Here is a tiny trained network, its code and every weight. The questions are about switching its units off for an input and a class, where a switched-off unit gives its printed mean instead of its output.

import numpy as np


def w(rows, s, z=0):
    codes = np.array(rows[::2]) - 128.0
    scale = np.full(codes.shape[1], s)
    scale[-1] = z or s
    return codes * scale


def f(y):
    return y / 2 * (1 + np.tanh(0.7978845608 * (y + 0.044715 * y**3)))


def log_softmax(a):
    a = a - a.max(-1, keepdims=True)
    return a - np.log(np.exp(a).sum(-1, keepdims=True))


def net(x, mask):
    res = np.array(x, float).reshape(1, 8) / 4 @ E
    y = f(res @ A[0][:, :-1].T + A[0][:, -1])
    res = res + np.where(mask, y, B[0][:, -1]) @ B[0][:, :-1]
    return log_softmax(res[-1] @ U[:, :-1].T + U[:, -1])


A, B = {}, {}
E = w([
[51,133,96,99,146,36,168,161,7],'x0',
[197,168,163,47,137,176,73,137,126],'x1',
[115,16,221,129,102,165,198,121,132],'x2',
[142,67,183,132,185,189,198,84,87],'x3',
[141,114,169,134,14,164,145,151,130],'x4',
[128,97,203,40,173,162,112,100,133],'x5',
[243,39,163,108,130,87,130,247,81],'x6',
[1,110,179,35,69,61,118,150,129],'x7',
],0.008)
A[0] = w([
[179,112,165,129,125,101,90,223,103,193],'neuron 0',
[225,120,137,98,138,177,144,171,115,176],'neuron 1',
[82,53,191,136,48,188,152,40,179,185],'neuron 2',
[92,97,175,44,87,70,173,145,95,216],'neuron 3',
[171,98,126,254,121,160,159,154,63,254],'neuron 4',
[110,54,247,136,43,196,162,144,190,182],'neuron 5',
[67,131,73,64,143,87,118,187,82,226],'neuron 6',
[124,249,72,173,64,155,12,140,178,163],'neuron 7',
[123,171,86,132,209,150,57,118,174,242],'neuron 8',
[117,147,153,138,210,185,153,41,64,183],'neuron 9',
[111,212,102,120,217,106,80,57,157,215],'neuron 10',
[247,32,152,178,138,162,111,198,140,174],'neuron 11',
],0.0076,0.0042)
B[0] = w([
[179,118,169,6,92,69,102,120,190,194],'neuron 0',
[227,78,141,75,102,163,151,79,150,197],'neuron 1',
[55,165,152,232,228,184,76,212,193,224],'neuron 2',
[37,61,208,150,61,90,60,176,116,211],'neuron 3',
[193,67,50,171,109,73,196,172,164,235],'neuron 4',
[113,113,195,142,195,163,24,218,169,234],'neuron 5',
[81,109,129,81,61,58,143,67,63,209],'neuron 6',
[150,247,1,104,35,182,27,100,151,254],'neuron 7',
[117,229,136,89,131,140,174,36,100,224],'neuron 8',
[97,34,157,148,144,221,228,104,78,210],'neuron 9',
[77,146,74,87,135,231,181,35,77,238],'neuron 10',
[255,112,100,82,221,62,114,140,182,244],'neuron 11',
],0.0074,0.011)
U = w([
[194,61,180,119,132,205,164,157,87,2],'0',
[141,234,31,120,58,168,69,98,123,153],'1',
[92,120,135,106,189,195,211,46,77,10],'2',
[104,121,167,175,203,196,70,194,172,200],'3',
[134,110,20,254,120,60,205,156,126,214],'4',
[41,95,178,76,53,22,82,153,77,195],'5',
[237,101,117,59,177,95,115,117,158,87],'6',
],0.0097,0.0017)

Each question gives the input, the list of numbers given to net, and the class t.
The units are the neurons (one row each of A and B). Each row of codes is followed by its name. A weight is (code - 128) times the scale printed after its matrix; where a second scale follows, it is the last column's (A, B and U).
mask holds one flag per neuron, in row order. A switched-off neuron (its flag False) gives its mean, the last column of its row in B, instead of its output. The means were averaged over made-up inputs and are rounded, as every weight is.
A unit's drop is (log p(t) with every unit on - log p(t) with that unit switched off) / (log p(t) with every unit on - log p(t) with every unit switched off).
unit that matters most: the unit with the biggest drop
k most important neurons: the k neurons with the biggest drops, biggest first
drop when u is switched off: that unit's drop, to one decimal
input [-2,-4,1,8,-7,-7,8,7], class 5: unit that matters most	neuron 3
input [-5,-1,8,-3,2,5,2,-8], class 6: 2 most important neurons	(neuron 11; neuron 1)
input [-7,8,-2,1,-6,5,-4,7], class 2: 2 most important neurons	(neuron 10; neuron 9)
input [-4,-7,-7,-4,1,-2,7,6], class 5: 4 most important neurons	(neuron 10; neuron 6; neuron 0; neuron 8)
input [0,-1,7,-8,-7,3,-8,-7], class 2: 2 most important neurons	(neuron 9; neuron 10)
input [-2,6,5,8,-1,-8,8,8], class 6: 2 most important neurons	(neuron 11; neuron 0)
input [-5,-3,3,4,-6,6,3,-1], class 3: 3 most important neurons	(neuron 2; neuron 5; neuron 6)
input [-7,8,4,-6,-7,8,-2,6], class 3: 2 most important neurons	(neuron 5; neuron 2)
input [2,1,2,-2,8,-4,0,-8], class 6: 2 most important neurons	(neuron 11; neuron 1)
input [-4,5,7,-3,6,-7,-1,-8], class 6: drop when neuron 11 is switched off	0.5
input [8,0,3,-5,6,-4,-1,-1], class 5: drop when neuron 2 is switched off	0.0
input [-8,-2,-3,7,6,2,4,-4], class 6: drop when neuron 11 is switched off	1.2
